Here is a tiny trained network, its code and every weight. The questions are about switching its units off for an input and a class, where a switched-off unit gives its printed mean instead of its output.

import numpy as np


def w(rows, s, z=0):
    codes = np.array(rows[::2]) - 128.0
    scale = np.full(codes.shape[1], s)
    scale[-1] = z or s
    return codes * scale


def f(y):
    return y / 2 * (1 + np.tanh(0.7978845608 * (y + 0.044715 * y**3)))


def log_softmax(a):
    a = a - a.max(-1, keepdims=True)
    return a - np.log(np.exp(a).sum(-1, keepdims=True))


def net(x, mask):
    res = np.array(x, float).reshape(1, 7) / 4 @ E
    y = f(res @ A[0][:, :-1].T + A[0][:, -1])
    res = res + np.where(mask, y, B[0][:, -1]) @ B[0][:, :-1]
    return log_softmax(res[-1] @ U[:, :-1].T + U[:, -1])


A, B = {}, {}
E = w([
[136,193,141,93,123,115,35],'x0',
[95,139,118,198,86,172,70],'x1',
[132,155,166,32,114,163,139],'x2',
[221,171,115,100,206,136,167],'x3',
[41,209,97,136,183,49,143],'x4',
[82,100,146,108,219,179,82],'x5',
[136,161,246,169,101,113,144],'x6',
],0.011)
A[0] = w([
[117,102,104,148,101,84,129,27],'n0',
[90,154,80,162,223,137,121,139],'n1',
[241,150,133,162,121,103,246,96],'n2',
[142,136,205,93,78,145,57,94],'n3',
[161,107,207,121,191,155,187,217],'n4',
[121,64,167,145,149,162,158,252],'n5',
[201,195,181,129,167,75,133,46],'n6',
[125,184,195,134,92,202,77,135],'n7',
[198,82,122,209,126,210,74,164],'n8',
[191,76,140,217,134,209,62,140],'n9',
[67,135,70,169,210,141,133,7],'n10',
[20,151,109,163,114,138,99,209],'n11',
[126,171,125,123,96,125,41,4],'n12',
[192,229,204,127,177,125,148,164],'n13',
[210,124,92,10,202,184,150,145],'n14',
[171,103,119,41,152,143,121,77],'n15',
[80,143,147,181,34,115,106,94],'n16',
],0.012,0.0033)
B[0] = w([
[133,156,128,114,128,120,92,152],'n0',
[101,90,102,110,221,151,75,200],'n1',
[155,140,147,118,37,105,222,233],'n2',
[56,113,172,160,165,159,113,196],'n3',
[117,171,179,121,115,190,147,211],'n4',
[77,119,160,99,105,144,164,194],'n5',
[90,165,86,155,140,183,153,192],'n6',
[76,96,171,116,173,145,135,195],'n7',
[145,91,143,67,74,71,151,227],'n8',
[151,86,122,49,70,95,141,227],'n9',
[78,150,106,145,193,149,102,193],'n10',
[159,122,106,213,131,128,166,213],'n11',
[88,65,166,124,125,145,159,166],'n12',
[81,176,102,131,172,206,150,218],'n13',
[163,192,8,60,95,110,125,250],'n14',
[126,199,82,85,116,119,119,187],'n15',
[152,169,117,124,111,151,186,202],'n16',
],0.013,0.015)
U = w([
[163,129,131,160,103,79,40,73],'0',
[73,60,249,137,117,133,150,130],'1',
[99,88,115,187,241,108,25,17],'2',
[75,164,112,154,152,174,151,254],'3',
[100,136,96,66,164,132,92,136],'4',
[180,120,110,123,47,69,148,112],'5',
],0.014,0.0068)

Each question gives the input, the list of numbers given to net, and the class t.
The units are the neurons (one row each of A and B). Each row of codes is followed by its name. A weight is (code - 128) times the scale printed after its matrix; where a second scale follows, it is the last column's (A, B and U).
mask holds one flag per neuron, in row order. A switched-off neuron (its flag False) gives its mean, the last column of its row in B, instead of its output. The means were averaged over made-up inputs and are rounded, as every weight is.
A unit's drop is (log p(t) with every unit on - log p(t) with that unit switched off) / (log p(t) with every unit on - log p(t) with every unit switched off).
k most important neurons: the k neurons with the biggest drops, biggest first
drop of u: that unit's drop, to one decimal
input [-8,-4,0,0,4,-4,-3], class 5: most important neuron => [n2]
input [-4,5,4,-2,2,-5,3], class 5: 2 most important neurons => [n13, n10]
input [-8,-6,-7,6,-3,4,-5], class 5: 2 most important neurons => [n2, n13]
input [-5,5,1,8,-8,-5,8], class 1: 2 most important neurons => [n7, n4]
input [7,-4,6,-1,-4,-8,8], class 3: 2 most important neurons => [n13, n6]
input [-5,-1,2,2,1,5,0], class 4: 3 most important neurons => [n11, n14, n6]
input [2,7,-2,-7,0,3,-3], class 1: drop of n14 => 0.3
input [-4,-8,0,-7,7,-7,-8], class 2: drop of n2 => 0.2
input [-1,-5,4,-2,-4,-2,-4], class 5: drop of n1 => 0.4
input [8,-8,4,0,7,5,3], class 3: 2 most important neurons => [n13, n6]
